pb_sr: [-11  15  29  11   8 -11  12   0   3   0  -5   3  40  -9 -19  11   9   6
  17 -11 -30  -1  39   3 -15]
pb_sr: [ 37  21 -13  37   0  21  14   2   8 -26 -14  29   4 -13   8  17   2  -7
   5  29  10   1  12  15  12]
nm_tl: [ 21  17  -2  23  -3 -40   3 -27  -5  35   7  32  30  28   7  23 -19   7
 -20 -15 -16 -25  34  18 -30]
nr_jg: [ -5 -18  45  13  -1 -21 -14   3 -16 -16 -34  -9  -6 -59 -14   2   1   1
  40 -12 -20  39  52 -36   4]
ch_fz: [ -6 -11  34   5   5  -8 -50   2 -25  31  -7  -5  22  20  -5   8  21 -17
  33 -12  -3  12  -1   8  -2]
nm_tl: [  5   9 -30  -7 -23 -74   2 -49  11   3 -24 -11  17 -49 -15 -18   8  11
 -21  -2  11 -16  40 -24 -51]
nr_jg: [  4   4  27  29   8  -3  30  11  -3   4  10  18  46   4  27  18  -7   2
   5 -21 -13  -4  39  12 -12]
nr_jg: [ 46  12   9  50 -15  37 -21  13   2  -9  -8  26   7 -10  70  27  24  -9
  25  12  23  19  20   3  10]
ch_fz: [ -7  15 -27   8  10  35 -11   7  15 -11  15  -7  23  37  -6  20  23 -21
 -18  24  10 -24 -20  23   8]
ch_fz: [  6  30 -29 -18   5  23  12   1  17 -22 -10  -3   8  -5 -12 -27  50  -6
   4  28  13  -1 -32  22  -3]
nr_jg: [-17 -25 -27 -37  -3  10   8   7   2 -14   8 -26 -49  -8   5 -31 -10   2
 -22   2  22   6 -42 -19  16]
nm_tl: [-15   9   2 -10  27  17 -43   2 -11 -20 -25 -13 -16   9 -60   7  42 -25
  11  21 -29  21   0   1  20]
nm_tl: [ -8  33  17 -24  21   6 -44  -2 -14  48   9   6  37  73 -15  -5  65 -11
  17 -12 -30  -2 -27  45 -19]
pb_sr: [-14  13  12   7 -13  21 -15   2  22  30  39   3   4  48   1  42 -34  20
 -10  -8 -21 -33  -5   2   3]
pb_sr: [ -8 -10 -25   1  34  15  21  12 -12 -25   5   2  -6  28 -10   5   1 -25
 -41   6  -9  -1   1  14  18]
pb_sr: [-21 -17   4  -3  22  10 -22  11 -16 -18  -8 -21  -4   4  -3   6  28 -23
  -8  -6 -14  21  20 -14  11]
nm_tl: [-13  30 -12 -13  38  31  16  11   4 -34 -12   0  10  16 -60  -5  40 -18
  -3  27 -30   4 -11  29  15]
nr_jg: [-15 -27  44   9  -4 -19   1   7 -13  12   5  -3  -9 -16  17  15 -37  16
   9 -37 -26  16  44 -33   0]
nm_tl: [-15 -25 -13 -40  -5  14 -34   8  -6 -25 -22 -42 -52 -39   5 -42  41 -10
  13   9  26  39 -33 -35  17]
nr_jg: [ 12  26 -15 -15  16  22 -20   3  -4 -18 -25  -3   7  -2  -1 -26  84 -21
  16  20   4  25 -16  19  -3]
ch_fz: [-19 -19  12 -31  13  12  84  34  -1 -20  17 -10  10 -23  52 -53   6  15
  -2 -34   7  20 -12   1  -4]
pb_sr: [ 19  42  16  15 -15 -44  -4 -37  11  22 -21  28  23 -17 -62  15 -17  23
  27  12 -29 -20  28  12 -27]
nm_tl: [ 30  28   2  27   9 -47 -17 -36 -14   0 -40  33   3 -15 -48  21   5  -4
   1   9 -38   8  61   2 -18]
nr_jg: [ 35  21 -19 -19  -1 -10  -6 -12 -12  12 -22  18  -4  -1  13 -44  50  -6
  17  11  23  17 -37  28 -15]
ch_fz: [ -7  16  14 -16   6 -11  47   4   3  33  34  15  40  37  39 -13   1  23
 -15 -41 -21 -16   3  25 -32]
ch_fz: [ 28   6  11  -1 -17   1 -87 -11 -18  18 -45  -6  -6 -22 -21 -20  60 -23
  72  33  38  29 -44   8   5]
pb_sr: [-29 -10   9 -57  -3 -10 -23   0  -5   7  -7 -39 -25 -19   8 -47  48  10
  13 -24  -7  31 -16 -29 -14]
ch_fz: [ -2 -20  -7 -20 -24 -37   4 -12  -3  21  -4 -20  22 -30  20 -42   5   3
  15  -8  52  -7 -31  -2 -27]
nr_jg: [ 28  35  -7  22  -4  53 -20  14  18 -26 -11   8  12  -7  40  10  67 -11
  22  26  11  17   4   9   6]
nm_tl: [-10   5 -31   3   1  -1   2  -9  14  -4  12 -11  23  18  -7  11   4 -11
 -31  11  13 -30  -3   8 -10]
ch_fz: [ 46  57 -42 -10 -13  34   9 -11  32 -35 -26  25 -42 -27 -14 -22  38  14
   9  52   8   9 -32  14   8]
ch_fz: [ -6 -11  17 -27 -10 -84  16 -32 -21  59  -1   7  25   0 -31 -35 -37  21
   9 -33   0 -19 -12  14 -42]
pb_sr: [-18  22  20 -20  10  21   3  13  11 -16  -4 -14   9 -12   9 -12  55   9
  15 -12 -33  25  22 -11  -9]
pb_sr: [ 29   5 -24   5  13  31  18  13  -6 -19   0  25 -34  15  28  -5   5  -8
 -19  13   7  14 -17  15  22]
pb_sr: [ 29 -10  11  36  18  30   8  23 -22  -8   3  34 -14  24  42  24 -13 -16
  -5  -4  -5  20  14  14  28]
nr_jg: [ 15   3  11   2  -5  11 -16   6  -5  -2 -11   4 -12 -13  31  -7  26   1
  18  -4   2  26   6  -9   2]
pb_sr: [ 21  15  13  60  -1  50  10  25  18 -37  -1  15  39 -17  38  43  14 -13
  19  21   9   2  39   5  16]
ch_fz: [-25   6 -31 -20  28  14  63  12  13 -30  16  -8  16  16 -32 -16  -5  -6
 -38  10  -6 -23 -20  24   5]
ch_fz: [  9  49 -78  -9 -15  19 -50 -29  40 -18 -16 -29  43   5 -32  -9  94 -32
  -7  69  57 -39 -51  29 -23]
nm_tl: [ 30   5 -23  32  -5  14  41   5   9   4  26  33  16  26  50  17 -34   2
 -29   3  25 -28  -6  27   1]
nr_jg: [ -7 -41   8  46   9  -3  29  15 -11 -18  10   1  23  -8   7  34 -61 -18
 -16  -4  16 -14  31  -6  19]
nr_jg: [-18  -7 -21 -38   7   5 -15  -1  -3   7  10 -18 -32  26  -9 -19  11  -2
 -23  -3  -2   0 -36  -3   5]
nm_tl: [-30   1 -11 -20  32   1 -17  -2 -10   5  11 -12   0  52 -39  11  14 -18
 -34  -5 -35  -9  -1  11   3]
nm_tl: [-19 -14 -18  -8  -6  15 -53  -2   7 -30 -21 -43 -19 -29 -30   1  32 -24
   8  30  22  10 -10 -29  17]
[-10  -3  20  -1  25  47  -2  35 -12   0  13   0  20  38  14   0  29 -20
  18  -2  -2  12 -29  29  22]	ch_fz
[  7  24   0 -55 -24 -50 -44 -43  -1  35 -32  -3 -52 -24 -64 -44  14  30
  30   6 -17  13 -33 -13 -22]	nr_jg
[ -4  20  37  -9 -30  -6 -86 -22   8  53   6  -1 -36  26 -18  35  -6  30
  28 -13 -42   1   8 -27  -6]	pb_sr
[ 11  10 -28  -8   2  23   1   3   7 -11  -6   2  -6   6 -29 -17   9 -13
   8  38  31 -11 -58  28  17]	ch_fz
[-16  -7 -13  18   0  29 -14   8  15  -4  28  -9  -3  35   0  44 -29  -7
 -30   9  -2 -28   1  -6  19]	nr_jg
[ 37  -9  -5  62 -21 -15 -39 -21  -7  33   7  35   2  31  -4  64 -71 -10
  -8  19  22 -37   8  12  11]	nr_jg
[  2  40 -20  -4   7   5  16 -11  19  16  22  17  30  48  -7  11  13   8
 -27   3 -19 -34  -5  33 -21]	ch_fz
[ 34  53  29   8  -7 -32 -51 -33  -8  39 -34  32  24   2 -31   5  50   9
  49   3 -35  12  24  20 -33]	nr_jg
[ 19  22  39   8   6  16  -6  10  -9  22   5  33 -10  25  27  13   8  17
  21 -22 -42  23  19   9   2]	ch_fz
[  11    7  -29  -60  -20  -27  -88  -41  -10   26  -30  -14 -103   -1
  -40  -34   28   11    0   13   -7   27  -45  -30    0]	pb_sr
[-14   4  12  -2 -35   0 -68 -18  20  48  25 -13 -19  33 -16  41 -35  22
   6  -2  -9 -31 -14 -21  -2]	pb_sr
[ 31  -7 -15  33 -38 -13 -27 -23  10  24  10  21 -34   5  13  39 -69  15
 -14  12  24 -27  -1 -15   7]	ch_fz
[ 22  -1   7  49 -33  -4  16  -4  22  -9  -2  11  25 -43  16  29 -45  12
  19  15  30 -21  25 -11  -2]	nm_tl
[-22 -38  34  18  -4  14  28  29   2 -32   6 -19  -9 -47  35  14 -34   9
   7 -23  -6  22  46 -46  19]	nr_jg
[ 18  -7  25  17 -28 -26  20  -4   0  54  33  25  27  18  67   9 -47  29
   3 -39  14 -22   6   7 -27]	nm_tl
[-21 -13  25   1   7 -42  13 -11 -12  24   7   2  18   8 -35  12 -44  10
  -5 -25 -29 -15  27  -2 -13]	nr_jg
[ 27  25 -19 -19 -28 -60   0 -46   5  42 -13  21  -2  -9 -37 -28 -19  25
   8   9  15 -26 -30  18 -36]	ch_fz
[  1  22 -21 -31  -6 -25  30 -17  13  -8 -14  -7  12 -31  -9 -45  33  13
  -1   3   8  -1  -9   4 -31]	ch_fz
[-39  30  -3 -61  -8  39   5  11  42 -26  10 -40 -34 -21  -6 -30  49  34
   3  -2 -32  15 -16 -33  -3]	nr_jg
[-22 -13  41  34 -13   9  16  15  17  -2  18  -6  28 -16 -20  43 -64  14
  23  -3  -8 -23  25 -14  13]	nm_tl

qjfd: [ -8 -28 -18  24 -13   7 -32   6  -2   9 -13 -24  -4 -22  10 -21 -22   8
  28  23 -20  20   8  22 -25]
lbcn: [-43  -4  -1   4 -20 -29 -26  18  -1   8  39  20 -40   5  18 -15  56 -13
  13  47 -10 -27   9  17 -11]
pnsf: [ -7 -16  -3  21 -13 -14  -7 -17   1  -9 -27 -16  -2  -8 -15  15 -15  33
  14  20  -3  12   2   8 -26]
pnsf: [-19  10  68  -4 -14   9  54 -16   5 -26  10  11 -27  43  -7  39  -5  -8
  14 -35 -19  21 -14  20 -72]
qjfd: [ 22  29  47  -6 -18 -44  -4  41 -41   5 -22 -26 -52  54 -41 -11  33  45
  63  25 -30 -17   8   6 -21]
qjfd: [ -1 -60 -21  -3 -17  61 -71 -22   0  -9  34 -32 -23  29  38 -42  56  15
  37  23 -24  -6 -20  43   3]
pnsf: [-16 -31  -5  -4   7  -4 -27  30  -7   8   8  12 -24  22  50  -8  38 -35
   7  27   3  14   4 -14 -12]
pnsf: [ 25 -12 -16  21  15  18  13  -1   3 -21  -5 -18   6  28  -8   9 -19  27
   4 -11  -2  18  -6   5 -30]
lbcn: [ 15   4  74 -78 -19  23 -11 -27 -13   2  28  23  -8  19  41   6  31  -8
 -15 -29 -11   9  -2 -28  41]
lbcn: [ -4 -19  15 -21  -6   7   0  -6  -2   0   2  16 -16  -1  11   8   9 -18
   3  -8 -14  -3   4 -13   2]
hfrr: [-10 -18  34 -54 -49  -9 -83 -30 -17  33   4   3  -2 -54  39 -30  25   6
   7  37 -21  -2  19 -11  71]
qjfd: [  8 -15   1  -7  -4  18 -15 -14   2  -9  17  -1  -1  15  15  -2  13   8
  -1   1  -9   6  -3   5   1]
lbcn: [-42  31   3  21  -1 -15  58  19   8  -1  -1  -3 -39  -2 -55   6   7  -1
  23 -16  10 -57 -15  32 -38]
hfrr: [  6 -10 -40  16  25   6 -14  42  -9  18 -33 -42  -1  -4  14 -28  -6  21
  12  10  41   0 -11  -4   2]
hfrr: [  9   0   0 -34   2 -23 -18  43 -17  35   7  31 -12 -40  27 -21 -11 -35
  -8   7 -21  -7  40 -44  37]
pnsf: [ 10 -16 -19  16   3 -45 -16  18 -15   7 -49  -8  -5 -10 -11  11  -9  25
  11  39   6   8  19 -30  -1]
hfrr: [ -8 -10   1  -6  -4  30   7 -43  16 -14  10  10  14  -3 -10  11   9 -23
  -9 -22  -5 -11 -17  14  14]
hfrr: [-16  -4  21 -37  -3  -9  12  26 -12   9  12  18 -55  12   6   0  44  -6
  12  -4   1 -45   3 -20   6]
lbcn: [-52   5 -17   3 -12   0 -19  -4  17   5  67  38 -17  -5   9 -24  69 -62
  -5  23 -11 -49  -5  35  20]
lbcn: [ 19  16 -25  18  22  32  -3 -13  15 -27  54   1  31  57  12  -9  34  -2
 -28  -5  15   7 -23  25   7]
qjfd: [  4 -20  13   3 -18   8 -28 -56  13 -15  10  20  42 -10  23  20 -16 -20
 -23  10 -24  52   7   2   5]
lbcn: [  0  17  -4  11   4  13  23   4   2 -14  18  -9 -20  33 -38  -7  26   8
  21 -14  -8 -38 -17  31 -13]
lbcn: [ 39  -7   2   2  13  14 -11   3 -10 -12  -7 -13  14  42  10   0   1   7
   5  -3  -7  33  -3  -8  -3]
lbcn: [ 21 -11  20  -9   0  18  19 -15  -5 -13 -34 -29  -6  12 -14  18 -25  48
  13 -26   6  11 -11  -6 -19]
pnsf: [  9  32 -48  22  20  27  48 -10  21 -23  40   0  -1  14 -73  -8  16  15
  -6 -34   2 -81 -20  35  16]
lbcn: [-21 -14  -6  10 -17 -22 -50  12 -11  19  -4   2  -9 -12  14 -25  29 -32
  26  46 -20   4  10  13   9]
qjfd: [ 40 -46   8 -39 -18  28 -24 -40 -11  -6 -22  -4 -12 -17 -16   6 -10  28
  20 -16 -45 -14  13 -24  35]
qjfd: [ 27   7  64   2 -20 -48   6  -1 -23   4 -70 -13  18 -12   1  39 -82  34
  12   7 -22  89  30 -32 -46]
lbcn: [-30  -1  -6 -16 -16  -5 -20  -7  10   6  53  31 -15 -18  19 -13  39 -16
 -16  20  -7 -34   8   7  24]
hfrr: [-31 -39 -15 -21   6  37  15 -42  26  -1  -8  25  10 -45  16  21  -3 -50
 -29 -34  22 -17 -16 -16  26]
pnsf: [-18  13  32 -39   0   6   4  16  -7  20  15  22 -16   1  24 -11  33 -55
  -2 -19   5 -17  -6 -11  27]
qjfd: [  3  12  37 -31 -23 -18 -32  12 -18  25   6   0  -4 -21  31 -19  -7  12
   2  16 -12  19  21 -12  18]
lbcn: [ 27 -36   3  20  -4  18 -13  -6 -18 -11 -67 -56 -14  28 -29   1 -14  36
  61   1 -19  21 -15  15 -35]
hfrr: [-11   8 -14   5  17   0  23  14   8   3   6  16   3  -6  -1   3  -2 -32
 -14 -13  12 -11  -1  -6   0]
pnsf: [-17 -14  45  12 -15  -7   3  -9  11 -16  25  21  10  14  66  33 -41  -7
 -22  10 -17  95  17   0 -80]
qjfd: [ -1 -10  -7 -10 -17  -4 -28   7  -6  19   7   1 -10 -39   5 -24 -11   3
  11  14 -26 -12  22   0  18]
hfrr: [ 31  31  30  -4 -21 -21 -35   7 -14  17  22  10  37 -20  23 -21 -47  -3
  -9  17 -47  60  39  -1  10]
hfrr: [ 21 -47 -18 -11   7  36  -1 -16  -3 -16 -25 -23 -24  17 -15   6  13  29
  24 -17  -4 -24 -14  -8   2]
pnsf: [-14 -19   4  22 -10   9   4 -13   5 -16 -11 -25 -16  16  -6  10  -3  33
  23   6   0  11 -14  27 -48]
hfrr: [-34  -5  -8 -12  13 -15  28  26   3  10  -4  21 -34  -9   5  11  25 -23
  -8  -4  31 -39  -4 -23   0]
qjfd: [ 14   2 -33  -2   6  13   5  10   1  -1  26   3 -19  -3 -33 -21  14   8
  11  -8 -22 -57   6   9  21]
qjfd: [  4  13   5  -9 -15   2 -34  17 -17   9  28 -15 -29  26 -10 -42  54  10
  36  22 -22 -37  -4  29  20]
pnsf: [-22  13  27  -5 -14 -18   6   4   0   1  22  19 -15   5   9   6  13 -14
  -1   8 -10   2   6   6 -17]
hfrr: [-56 -16 -24   6   8  11  30 -32  25 -21   4  14 -29  16 -30  25  76 -23
  -3  -5  43 -75 -43  17   7]
pnsf: [  5 -12  10 -14  -2  21  15 -46  14 -15   3  32  21  -9 -13  26  -7 -46
 -17 -31 -24   2  -2  -8  19]
qjfd: [-41  52 -13  12  29 -43  51  91  -7  41 -27 -13 -28 -29  -5 -19 -15  -7
  -1  -5  68 -36  -3 -12 -18]
hfrr: [ -7  48  33 -31  -8 -16   8  25 -17  22  13   5 -23   5 -23 -24  38 -17
  17  -9  -2 -49  -4   5  36]
pnsf: [  6  29 -24   1   1 -15  -9   5   1  14  16   4  18 -31 -18 -21  -3  10
 -17  10   7 -30  11   0  44]
[ 54   5  35 -25 -24  27 -49  -9 -22   2  30 -16  11  21  15 -36  -8  20
  24  -1 -64  34  17  16  18]	hfrr
[ 12  34  28   1 -12 -34   4  -6  -6  -5  14  22  13  12 -17  12  -2  -3
  -8  11 -25  14  17  -2   2]	qjfd
[-14 -22   0  -1  -3  -9   4 -15  13 -12  16  30   1  -7  29  28  -8  -6
 -28   9  -1  22  13 -19 -19]	qjfd
[ 18 -47 -17   2  -6 -10   6  25 -10  -1 -21  -7 -48 -24 -10   9 -46  53
  28   8 -41  -6  38 -25 -44]	qjfd
[-11 -27  18  -3  12   6  21 -12  -2 -12 -59 -18 -10  26   4  36  11   1
  10 -13  40  16 -30 -18 -24]	qjfd
[  0 -39 -13 -23  -4  45 -30 -25   2  13 -22 -21   7 -34  19 -18  -2  -6
   7 -16   9  -7 -14  -2  38]	qjfd
[ -2   8  36 -14   0 -35   3  25 -12   5  -5   9  -8  16  44  19  -6  18
 -18  17  21  43  13 -34 -25]	lbcn
[  2  47  44 -20 -22  -7   0 -15 -10  13  -3  -7  13 -12 -27 -13   0  -1
   9 -14  -8 -11  -6  17  32]	hfrr
[-27 -20  16   5 -19 -59 -12  -1 -13  24 -97 -21  -3 -62  -1  29 -44  31
  12  35  31  29  14 -36 -12]	pnsf
[ 10  60 -30  17  32 -13  47  29  14  -2  45  30  27   2 -23  -4 -12 -22
 -44 -21  16 -25   7  -2  15]	lbcn
[ -16  -68  -68    5   -2   48    8  -72   41   -4  -32    3   32 -116
  -16   22  -78    8  -33  -33    7  -22    4  -12   27]	lbcn
[  1 -45 -32  13   4 -11 -12   7   3  -6  -8   6 -14 -14  18  13 -17  21
  -4  25  -7  12  21 -23 -24]	lbcn
[-17  24  19  11   7 -23  10  47 -16  18 -32 -31 -17  15   8 -11   1  10
  22   9  36  13 -12   6 -30]	qjfd
[-61 -11 -30  21  -9  -8  -3 -19  30  -1  26  13   3 -41  23   6   6   1
 -32  25  37 -12  -6  18 -12]	lbcn
[ 11   8  10 -25  -7  41   5 -34   6  -9  25  -2   3   5 -22 -10  19   1
   1 -34 -12 -36 -18  19  35]	lbcn
[ 21   4 -26  -6  -1 -28 -37  -4  -5  11  12  32  27 -27  -2  -9   6 -22
 -22  30 -22  -6  30 -27  60]	pnsf
[ 14  -2  -1 -16   7 -17   2  35 -14  17  -7  13 -15 -15   8  -5 -16  -7
   1   0 -13  -2  26 -33   7]	hfrr
[ 25  18   3  54  15 -25  23  40 -23  -5 -82 -68  -4  40 -49   4 -39  52
  55   8  13  35 -13  18 -67]	lbcn
[-53  14 -23  44   5 -29  10  -6  29 -10  37  41  21  -2  14  17  19 -56
 -36  30  17  11  -2  21 -25]	qjfd

zjhc: [  5  -3  52   3  -3  45   8 -73 -61 -29 -65  31 -47  26 -58 -53  48 -53
 -64 -14  28  23  -4 -13  46]
zjhc: [ 13 -39  21 -15 -22 -14   0   1 -15 -26 -29   7 -51  37 -14  55 -14 -10
 -22  37 -33   8 -28 -27  13]
zdmn: [ -9  87 -32  37  37  49   4 -34 -28 -11  13  24  36  -6  -4 -72   6  -3
 -36 -42  50 -44 -27  20   9]
zjhc: [ -6  39  14   6  13   2  33  -3 -12 -15   6  16  14  -7  12   7   0  41
  34 -10  11 -41  -6  17  -2]
zdmn: [ 51 -47 -10  22 -15 -27   8  22  11 -30  13  30 -33  36  14   3 -15 -16
 -72  50 -31 -14 -41   3 -29]
schn: [  0  -6   8  16   0  10  17   2   0  -1  14   4   3 -13  12 -32   1   6
   9   1  13  -7   8  20 -17]
jlph: [-14  24 -11   8   7   9 -13  -3 -14  -5  -5  -4   8  -8   5 -33  -2  -5
   5 -20  14   0  -2   4   3]
zjhc: [  4   8 -13  -6   6  -3  -3   6  21  20  24  -2  27   3   6  14   3  -2
  -8   0  -7 -15  -6  -3  -4]
schn: [ 18 -22 -54  -9  -7 -27 -45  26  31  11   7 -16  -8  21  -3  51 -31 -22
 -46  25 -34  24 -23 -30   0]
jlph: [-34  33   1  21   4  52  -6 -16 -52 -28   3   4 -11  23  11 -38 -31 -19
  -9  -4  14 -44 -60  -8   4]
schn: [ 37  17 -43  -2  11 -33 -16  12  32   6  16  15  23  21  -2  35   2  -4
 -57   7 -22 -13 -22  -9   2]
jlph: [-11  41 -19  24  11  20 -14  -4 -32 -26   4  12   6  15  16 -46 -15 -14
 -24 -14  11 -35 -46   2  -1]
zjhc: [-20  82 -11  34  33  52  22 -31 -34 -14  11  20  29 -15   1 -60   1  18
   3 -38  52 -49 -18  26   5]
jlph: [-64  57 -20  20  15  58 -12 -12 -43  -8  -7 -28   1 -34   5 -43 -42  19
  63 -36  48  -3  -2   7   8]
zjhc: [  7  11   7  18  11  21  16 -22   0   8   5  12  16 -20  -9 -59  30  -7
 -14 -20  33   4  26  24  -3]
schn: [ -8  -4  13  -4  -9   6  -1  -5 -27 -24 -21   4 -31  21  -5  20 -16  -3
  -2  13 -10  -6 -27 -15  11]
schn: [ 27 -52 -39  19 -12   4 -13  19  35  14  30  -8 -18   5   1   0 -30 -26
 -53  39 -10  22  -9  -2 -28]
jlph: [-10  -4 -29  32   1  30   1   4  -8 -11   2 -11 -26 -23   0 -26 -42  11
   6   8  28  17   3  14 -16]
schn: [ 23  31 -14   3  18 -19   8   0  21   9  17  19  38  -3   4  -3  25  11
 -20 -14   2 -21   4  13  -2]
schn: [ -9  52  17  -9  26  39  29 -52  -3  25  -7  11  31 -17 -41   5  40  14
   6 -34  39  -9  28   5  34]
jlph: [ -3  -9  56 -44  -1  -5  20 -30  13  36 -17  -2  21  -5 -32  36  61   0
  27 -16  -3  16  48 -10  31]
zdmn: [-21  26   0   0  10   5   4   0   0  10   3 -11  22 -29   7 -16   4  23
  47 -26  20   2  26  14   0]
jlph: [ 47 -43  -6  13  -5 -13  26   0  34   4   5  17 -20  -8 -19  15   8   8
 -40  30   1  26  26  15 -15]
jlph: [-30  -1  22 -25  -5   6   3   0  -1  17  -4 -22   3  -9  -3  38  -4  15
  56  -4  -4   5  16 -12  11]
zjhc: [  9 -40  12 -18  -9 -18 -19  -1  29  37  -3 -17  16 -18 -10 -28  44 -33
  -5 -13  -2  53  54   1   1]
zdmn: [ -6 -11  12   3  -5   5   5   6  -2   2  12  -2   4  -1  15 -18   0  -4
  12   3  -1  -9  -2   7 -12]
schn: [ 40  30 -16  11  22 -21  21  -2  33  12  30  32  49  -4   5 -16  37  11
 -40 -12   6 -30   7  25 -11]
zdmn: [ -8  28   4  -5  10  19 -14 -27 -17   5  -9   6  17  11 -14 -28  26 -30
 -27 -25  11  -7 -10 -10  22]
schn: [-24  28 -62  34  11  19 -11  37   7  -3  42 -21  11 -23  38 -10 -72  32
  32   4  14 -24 -24  16 -35]
jlph: [-39  67  22 -17  23  30  22 -32 -18  16  -9  -5  34 -24 -16  15  19  36
  63 -42  32 -21  22   3  31]
zdmn: [  4 -67  38 -39 -23   7  -1 -30  16  33 -39 -21 -38  -2 -58  51  29 -27
  -3  17  -7  76  54 -29  33]
zdmn: [-18  -3   0  10  -2  46  12 -11 -12   1  15  -6 -16   7  -5  12 -32  -2
   1  18  10 -19 -26  -7  -3]
zjhc: [  1 -36  22 -16 -11 -17 -14  -4  12  23 -20 -16   2 -23 -11 -35  42 -24
  12 -18   4  57  58   4   5]
zjhc: [ 15 -15 -13   1   1  -8  -1  10  33  24  27  -3  21  -6   5  -1   8  -7
 -15   6  -5   3  12   6 -15]
zdmn: [ 59 -27 -38  14  -1 -47  16  19  36 -18 -18  18 -37 -13 -21  51 -16  40
 -33  32  -7  41  27  13  -9]
zdmn: [-19   6   0  -9  -4  18 -11  -2 -14  -3   4  -8  -7  25   1  29 -24 -12
  -2  11 -14 -22 -39 -24   9]
[-25 -67  38 -71 -29 -39  -8  11  36  48 -47 -58 -29 -38 -38 114   9  31
 106   7 -24 101  98 -30  30]	zdmn
[-63  28  37 -24   5  40  -8 -23 -20  35   1 -33  37 -24   1 -31  24 -11
  73 -46  24   0  28  -6  20]	zdmn
[-43  67   8 -26  24   2  -6 -15   0  34 -10 -23  58 -44  -6  -6  34  30
  81 -66  29   7  53   6  28]	schn
[ -9  65 -16   5  26   3  26  10  13   8  45  11  55  -6  27  23 -10  47
  31 -13   6 -70 -21  16 -11]	zjhc
[-27   1  -5 -19   5  39 -13 -29  13  46  -8 -32   8 -26 -41  17   8 -12
  18 -18  26  45  43 -15  27]	schn
[ 37  -9  -3 -24  -4 -65 -28   5  14  -5 -35  13   2  16 -14  16  42 -18
 -41 -10 -30  34  16 -14  21]	zdmn
[ -5  -4   1  -7   0  19   2 -18   0  10 -13  -7 -13  -3 -27  22  -1  -2
  -2   3   9  20  11 -11  16]	zdmn
[ 20 -25   7   1  -8  -1  21   4   9  -7  12  13 -17  19  -2  37 -12   5
 -21  34 -16 -17 -20  -3  -9]	jlph
[-21 -57  33 -50 -28 -48  -9  35  25  25 -16 -42 -12 -17   9  74  -2  24
  91  13 -39  48  50 -18   1]	zdmn
[ -2  16 -10   5  14  18 -11 -17  16  33  17  -5  40 -18  -7 -52  33 -25
 -18 -30  24  10  25  10   2]	zjhc
[-33  52  -3   5  15  30   4 -13 -27  -6   0  -3  14  -8   3  -9 -13  18
  33 -24  22 -28 -13   2  11]	jlph
[ 42 -56 -26  -9 -20 -68 -39  46  40   4  10  -3  -2  21  23   9   3 -32
 -48  26 -51  27  -5 -10 -23]	schn
[ 16   8  -5  11   4   0   6  -2  -5 -15   8  20  -1  19   4  -5  -1  -5
 -34   9  -5 -25 -28   2  -4]	jlph
[ 21  23 -24  -8  18  -6  -3 -13  33  30  13   6  36  -4 -21  18  27  -3
 -33 -13   5   3  16  -1  12]	schn
[ 10  45  10  13  26  21  38 -24  10  16  30  26  51 -14   0 -35  39  15
  -7 -25  31 -42  11  30  -4]	zjhc
[ 10  24  12  13  20  18  35 -22  17  23  23  16  41 -30  -5 -43  41  14
   3 -24  36 -13  37  34  -7]	schn
[ 29  13 -14  23  13  -8  10  -8   6  -8  -2  23   8 -13  -6 -45  23   2
 -35 -13  21   6  17  25  -6]	zdmn
[  1 -11  37 -32  -7 -15   2  -9   4  14  -5   3  13  20  -6  27  34 -15
   1  -1 -23  -7   1 -16  16]	jlph
[-11  33 -11  11  11   5   0   6  -8  -7  13   3  20  -5  18 -22  -7  11
  13 -15   9 -26 -13  10  -7]	zdmn
[-13  24  -2  12   8  28  -7 -23 -26  -9 -14   3  -3  -2 -12 -38   3 -14
 -11 -19  24   2  -5   1  13]	zjhc
